Here is a tiny trained network, its code and every weight. The questions are about switching its units off for an input and a class, where a switched-off unit gives its printed mean instead of its output.

import numpy as np


def w(rows, s, z=0):
    codes = np.array(rows[::2]) - 128.0
    scale = np.full(codes.shape[1], s)
    scale[-1] = z or s
    return codes * scale


def norm(h):
    return h / np.sqrt((h * h).mean(-1, keepdims=True) + 1e-5)


def f(y):
    return np.maximum(y, 0)


def log_softmax(a):
    a = a - a.max(-1, keepdims=True)
    return a - np.log(np.exp(a).sum(-1, keepdims=True))


def net(x, mask):
    res = np.array(x, float).reshape(1, 6) / 4 @ E
    u = 0
    for l in range(2):
        y = f(norm(res) @ A[l][:, :-1].T + A[l][:, -1])
        res = res + np.where(mask[u : u + 6], y, B[l][:, -1]) @ B[l][:, :-1]
        u += 6
    return log_softmax(norm(res)[-1] @ U[:, :-1].T + U[:, -1])


A, B = {}, {}
E = w([
[131,134,136],'x0',
[254,29,198],'x1',
[129,129,125],'x2',
[201,239,141],'x3',
[120,126,134],'x4',
[56,164,235],'x5',
],0.0052)
A[0] = w([
[64,73,110,45],'0.n1',
[73,158,71,77],'0.n2',
[64,166,222,66],'0.n3',
[168,136,3,116],'0.n4',
[84,131,92,65],'0.n5',
[88,75,98,3],'0.n6',
],0.019,0.0047)
B[0] = w([
[216,138,84,193],'0.n1',
[155,192,173,220],'0.n2',
[57,50,47,231],'0.n3',
[3,64,123,254],'0.n4',
[137,194,114,180],'0.n5',
[215,77,85,168],'0.n6',
],0.02,0.0077)
A[1] = w([
[154,56,248,184],'1.n1',
[224,167,156,143],'1.n2',
[47,148,243,7],'1.n3',
[85,246,119,161],'1.n4',
[48,154,119,37],'1.n5',
[101,211,117,104],'1.n6',
],0.018,0.0017)
B[1] = w([
[108,178,255,207],'1.n1',
[143,80,71,182],'1.n2',
[197,111,66,190],'1.n3',
[119,240,163,216],'1.n4',
[172,45,111,254],'1.n5',
[124,209,154,186],'1.n6',
],0.026,0.0071)
U = w([
[114,105,108,245],'0',
[117,102,112,212],'1',
[2,70,89,2],'2',
[117,103,116,143],'3',
[146,163,167,85],'4',
[204,89,102,64],'5',
],0.014,0.0052)

Each question gives the input, the list of numbers given to net, and the class t.
The units are the neurons (one row each of A and B). Each row of codes is followed by its name. A weight is (code - 128) times the scale printed after its matrix; where a second scale follows, it is the last column's (A, B and U).
mask holds one flag per neuron, layer by layer. A switched-off neuron (its flag False) gives its mean, the last column of its row in B, instead of its output. The means were averaged over made-up inputs and are rounded, as every weight is.
A unit's drop is (log p(t) with every unit on - log p(t) with that unit switched off) / (log p(t) with every unit on - log p(t) with every unit switched off).
unit that matters most: the unit with the biggest drop
top k neurons: the k neurons with the biggest drops, biggest first
k most important neurons of layer l: the k neurons of layer l with the biggest drops, biggest first
drop when u is switched off: that unit's drop, to one decimal
input [-2,-6,2,-8,4,-2], class 5: most important neuron of layer 1 -> [1.n2]
input [3,-8,6,-6,5,4], class 4: top 3 neurons -> [0.n2, 0.n4, 0.n5]
input [-1,-7,-1,1,-5,5], class 4: top 3 neurons -> [0.n4, 0.n2, 1.n4]
input [3,4,2,-7,-6,-2], class 5: top 2 neurons -> [0.n4, 0.n3]
input [5,6,4,-3,-3,0], class 4: top 2 neurons -> [1.n1, 0.n3]
input [1,7,-5,-4,-6,-6], class 4: top 3 neurons -> [0.n3, 1.n1, 1.n5]
input [4,3,-2,-5,2,4], class 5: top 2 neurons -> [0.n4, 0.n1]
input [-5,8,0,2,-3,-7], class 4: top 3 neurons -> [0.n3, 1.n1, 0.n5]
input [-4,3,-3,6,-2,-6], class 2: top 2 neurons -> [0.n2, 0.n4]
input [3,4,4,-5,0,-7], class 2: top 3 neurons -> [0.n4, 1.n5, 1.n3]
input [5,8,-4,5,-6,-6], class 4: top 3 neurons -> [0.n3, 1.n1, 1.n5]
input [-4,7,1,5,2,-7], class 2: drop when 0.n4 is switched off -> 0.4
input [4,8,-6,-1,-3,-1], class 4: drop when 0.n1 is switched off -> 0.2
input [6,4,6,6,-4,-8], class 2: unit that matters most -> 0.n2
input [4,-2,-7,0,-5,-8], class 2: drop when 0.n4 is switched off -> 3.1
input [4,7,-5,-3,1,-5], class 4: drop when 0.n6 is switched off -> 0.0
